Below is a small trained network, with its code and all its weights. Each question gives an input and a target symbol and asks what happens when units are switched off, that is, made to give their printed mean instead of their output.

import numpy as np


def w(rows, s, z=0):
    codes = np.array(rows[::2]) - 128.0
    scale = np.full(codes.shape[1], s)
    scale[-1] = z or s
    return codes * scale


def f(y):
    return y / 2 * (1 + np.tanh(0.7978845608 * (y + 0.044715 * y**3)))


def softmax(a):
    e = np.exp(a - a.max(-1, keepdims=True))
    return e / e.sum(-1, keepdims=True)


def log_softmax(a):
    a = a - a.max(-1, keepdims=True)
    return a - np.log(np.exp(a).sum(-1, keepdims=True))


def net(x, mask):
    ids = ['ΓΔΠΣΨΩαβεζηθμξτφ'.index(c) for c in x.split()]
    T = len(ids)
    res = E[ids] + P[:T]
    u = 0
    for l in range(2):
        q, k, v = (res @ M[l].T for M in (Q, K, V))
        z = softmax(np.where(np.tri(T) > 0, q @ k.T / 3**0.5, -1e9)) @ v
        res = res + np.where(mask[u], z, O[l][:, -1]) @ O[l][:, :-1]
        u += 1
        y = f(res @ A[l][:, :-1].T + A[l][:, -1])
        res = res + np.where(mask[u : u + 12], y, B[l][:, -1]) @ B[l][:, :-1]
        u += 12
    return log_softmax(res[-1] @ U[:, :-1].T + U[:, -1])


Q, K, V, O, A, B = {}, {}, {}, {}, {}, {}
E = w([
[128,138,1,163,180,193,164],'Γ',
[156,132,43,154,167,174,122],'Δ',
[150,144,31,167,176,192,84],'Π',
[206,154,28,118,145,142,137],'Σ',
[198,110,61,113,188,143,77],'Ψ',
[194,141,63,113,91,169,90],'Ω',
[216,111,96,53,135,81,132],'α',
[191,86,158,92,174,105,88],'β',
[175,125,132,76,48,112,96],'ε',
[140,101,147,103,78,144,39],'ζ',
[51,246,153,66,183,193,88],'η',
[106,83,187,150,145,195,84],'θ',
[140,127,190,153,150,163,152],'μ',
[174,154,188,145,38,128,105],'ξ',
[186,156,149,99,168,147,224],'τ',
[176,166,161,106,81,134,191],'φ',
],0.0085)
P = w([
[233,108,87,212,117,132,101],'0',
[241,117,112,181,123,155,102],'1',
[218,120,126,147,114,182,113],'2',
[205,151,140,117,124,190,108],'3',
[184,163,154,84,122,206,118],'4',
[158,172,172,52,122,214,123],'5',
[148,189,180,29,135,213,121],'6',
[128,208,181,3,128,222,129],'7',
],0.005)
Q[0] = w([
[195,197,96,99,153,217,127],'0.h0',
[68,109,166,121,113,82,155],'0.h0',
[250,204,144,52,128,218,96],'0.h0',
],0.015)
K[0] = w([
[82,174,168,1,161,132,119],'0.h0',
[140,134,65,250,129,141,148],'0.h0',
[20,223,225,28,159,145,116],'0.h0',
],0.0095)
V[0] = w([
[163,56,126,66,147,121,61],'0.h0',
[95,86,191,176,85,136,57],'0.h0',
[179,59,254,120,89,76,180],'0.h0',
],0.0085)
O[0] = w([
[109,121,89,34,134,218,87,227],'0.h0',
[65,54,150,159,108,159,64,41],'0.h0',
[179,1,141,116,98,214,198,3],'0.h0',
],0.0075,0.0018)
A[0] = w([
[167,172,81,129,189,106,54,174],'0.n0',
[170,54,233,163,106,213,173,190],'0.n1',
[121,172,118,161,160,119,104,145],'0.n2',
[109,160,177,110,125,160,117,253],'0.n3',
[153,136,124,91,116,160,153,157],'0.n4',
[130,138,178,116,65,138,87,167],'0.n5',
[107,90,131,156,144,214,54,200],'0.n6',
[140,181,184,132,85,114,83,206],'0.n7',
[141,124,112,74,154,214,177,168],'0.n8',
[147,91,31,87,117,198,89,150],'0.n9',
[160,146,63,143,167,131,113,147],'0.n10',
[192,154,151,85,3,120,120,177],'0.n11',
],0.0071,0.0059)
B[0] = w([
[138,162,79,149,141,105,79,254],'0.n0',
[127,136,163,254,139,175,176,207],'0.n1',
[120,134,118,168,146,112,107,167],'0.n2',
[146,205,174,140,139,192,117,236],'0.n3',
[145,142,134,104,120,151,148,177],'0.n4',
[146,143,160,148,87,137,98,155],'0.n5',
[147,107,154,164,143,234,23,219],'0.n6',
[180,212,182,160,111,128,102,194],'0.n7',
[153,142,148,69,140,214,167,219],'0.n8',
[178,86,82,66,112,188,70,227],'0.n9',
[141,123,62,137,132,113,106,199],'0.n10',
[201,166,156,113,42,114,146,191],'0.n11',
],0.0073,0.0062)
Q[1] = w([
[143,139,136,217,142,96,156],'1.h0',
[126,66,154,148,54,121,125],'1.h0',
[7,89,111,140,121,14,156],'1.h0',
],0.011)
K[1] = w([
[239,118,93,152,66,24,154],'1.h0',
[97,12,139,255,156,118,189],'1.h0',
[145,14,39,163,131,103,93],'1.h0',
],0.0068)
V[1] = w([
[124,103,67,2,146,96,112],'1.h0',
[88,112,119,183,232,154,64],'1.h0',
[122,141,104,120,232,118,221],'1.h0',
],0.0091)
O[1] = w([
[219,109,133,94,111,157,1,9],'1.h0',
[133,187,212,55,238,143,163,140],'1.h0',
[232,145,89,224,191,165,180,64],'1.h0',
],0.0084,0.015)
A[1] = w([
[146,3,115,72,108,237,114,139],'1.n0',
[243,159,121,146,171,212,130,113],'1.n1',
[57,128,180,74,107,104,155,68],'1.n2',
[124,79,168,192,178,133,223,108],'1.n3',
[50,163,226,138,107,184,190,178],'1.n4',
[233,106,122,112,116,123,69,53],'1.n5',
[149,58,32,220,94,130,180,136],'1.n6',
[213,173,120,174,177,128,127,107],'1.n7',
[110,140,93,173,179,204,121,253],'1.n8',
[76,165,87,170,176,64,126,134],'1.n9',
[27,63,110,40,72,139,160,73],'1.n10',
[129,146,197,11,181,96,94,114],'1.n11',
],0.0063,0.0039)
B[1] = w([
[135,66,239,102,40,1,203,165],'1.n0',
[221,82,158,162,175,54,142,183],'1.n1',
[158,44,60,167,180,160,77,166],'1.n2',
[144,188,84,76,66,106,63,183],'1.n3',
[134,80,37,107,177,98,148,252],'1.n4',
[195,56,38,114,171,177,164,152],'1.n5',
[101,163,229,172,70,250,106,165],'1.n6',
[126,71,143,205,181,40,107,162],'1.n7',
[169,172,143,82,63,71,202,200],'1.n8',
[109,108,184,96,101,86,182,156],'1.n9',
[130,80,145,243,164,75,68,173],'1.n10',
[107,109,164,182,176,217,81,184],'1.n11',
],0.006,0.015)
U = w([
[106,163,60,17,132,123,215,253],'Γ',
[136,93,230,47,124,116,176,156],'Δ',
[172,128,49,155,144,97,90,77],'Π',
[179,105,89,139,177,189,88,85],'Σ',
[175,79,91,89,117,100,136,82],'Ψ',
[183,111,152,217,138,150,155,127],'Ω',
[142,121,128,136,140,106,124,62],'α',
[83,161,163,153,70,215,142,38],'β',
[132,190,35,68,81,171,34,182],'ε',
[88,69,53,190,141,89,122,161],'ζ',
[102,209,200,145,160,101,99,199],'η',
[99,86,129,123,200,233,145,74],'θ',
[151,116,129,153,140,35,137,21],'μ',
[94,139,155,98,46,2,108,156],'ξ',
[122,149,153,112,137,105,146,84],'τ',
[92,82,193,143,129,157,86,73],'φ',
],0.005,0.0029)

Each question gives the input, a string of symbols that net reads in full, and the target symbol t.
The units are the heads (3 rows each of Q, K, V and O) and the neurons (one row each of A and B). Each row of codes is followed by its name. A weight is (code - 128) times the scale printed after its matrix; where a second scale follows, it is the last column's (O, A, B and U).
mask holds one flag per unit, layer by layer, with each layer's heads first. A switched-off unit (its flag False) gives its mean, the last column of its rows in O or B, instead of its output. The means were averaged over made-up inputs and are rounded, as every weight is.
A unit's drop is (log p(t) with every unit on - log p(t) with that unit switched off) / (log p(t) with every unit on - log p(t) with every unit switched off).
unit that matters most: the unit with the biggest drop
k most important neurons: the k neurons with the biggest drops, biggest first
k most important neurons of layer l: the k neurons of layer l with the biggest drops, biggest first
input Γ Π Π Π α Π, target Ψ: 2 most important neurons => 1.n0, 1.n5
input μ ζ Δ, target Γ: most important neuron => 0.n9
input ζ μ τ ζ, target Ω: 4 most important neurons => 0.n8, 0.n6, 0.n9, 1.n1
input ξ Ψ η Π Δ ε Π, target ε: 2 most important neurons => 0.n11, 0.n1
input μ Π Σ, target Γ: 3 most important neurons => 0.n1, 0.n9, 0.n10
input Ψ Ω μ Δ β, target Γ: 3 most important neurons of layer 0 => 0.n1, 0.n9, 0.n0
input Ω Ψ μ ε, target Γ: 4 most important neurons => 0.n1, 0.n9, 1.n4, 1.n11
input ξ Ω Π Ψ Ψ ζ Ω, target φ: 2 most important neurons of layer 0 => 0.n6, 0.n9
input μ Π Ω ξ Σ Ω θ Ω, target θ: 2 most important neurons of layer 1 => 1.n11, 1.n2
input Π Π Ω ξ τ Π, target Ω: 2 most important neurons of layer 0 => 0.n8, 0.n6
input θ Γ Π, target θ: 2 most important neurons => 0.n6, 1.n11
input Δ Ψ μ μ ξ ξ Σ, target ζ: 3 most important neurons => 1.n10, 0.n1, 0.n11
input η ξ β Π, target ξ: 2 most important neurons of layer 0 => 0.n11, 0.n7
input ξ Ω Σ Ω ξ Π Π, target ζ: 2 most important neurons of layer 1 => 1.n10, 1.n2
input τ Ω Δ μ Π Γ Ψ Ψ, target Σ: 2 most important neurons => 1.n5, 1.n11
input Ω Δ Δ, target ε: 2 most important neurons of layer 0 => 0.n1, 0.n11
input α μ ε η Π μ, target η: unit that matters most => 0.h0
input μ Ω ε Ω, target ξ: 2 most important neurons of layer 1 => 1.n0, 1.n11
input θ Γ μ τ, target Ω: 3 most important neurons of layer 1 => 1.n6, 1.n1, 1.n7
input μ Γ θ, target Γ: most important neuron of layer 1 => 1.n4
input Γ Γ τ Ω, target Ω: 2 most important neurons of layer 1 => 1.n6, 1.n1
input Γ Π α, target Ψ: 3 most important neurons => 1.n5, 1.n0, 0.n8
input ξ Π θ Π Σ Ψ φ Π, target β: 2 most important neurons => 1.n6, 0.n11
input μ μ β Δ Π Π ξ μ, target ζ: 4 most important neurons of layer 0 => 0.n11, 0.n7, 0.n1, 0.n5
input θ φ Γ ξ Ψ, target ζ: 2 most important neurons of layer 0 => 0.n1, 0.n11
input β Ω Π α ξ, target ζ: 4 most important neurons => 1.n4, 0.n1, 1.n10, 1.n2
input ε ξ Π τ, target Ω: 2 most important neurons => 0.n8, 1.n6
input μ θ Π, target Γ: 2 most important neurons => 0.n1, 1.n8
input Ω Π Ω Π τ Π, target Ω: most important neuron => 1.n6
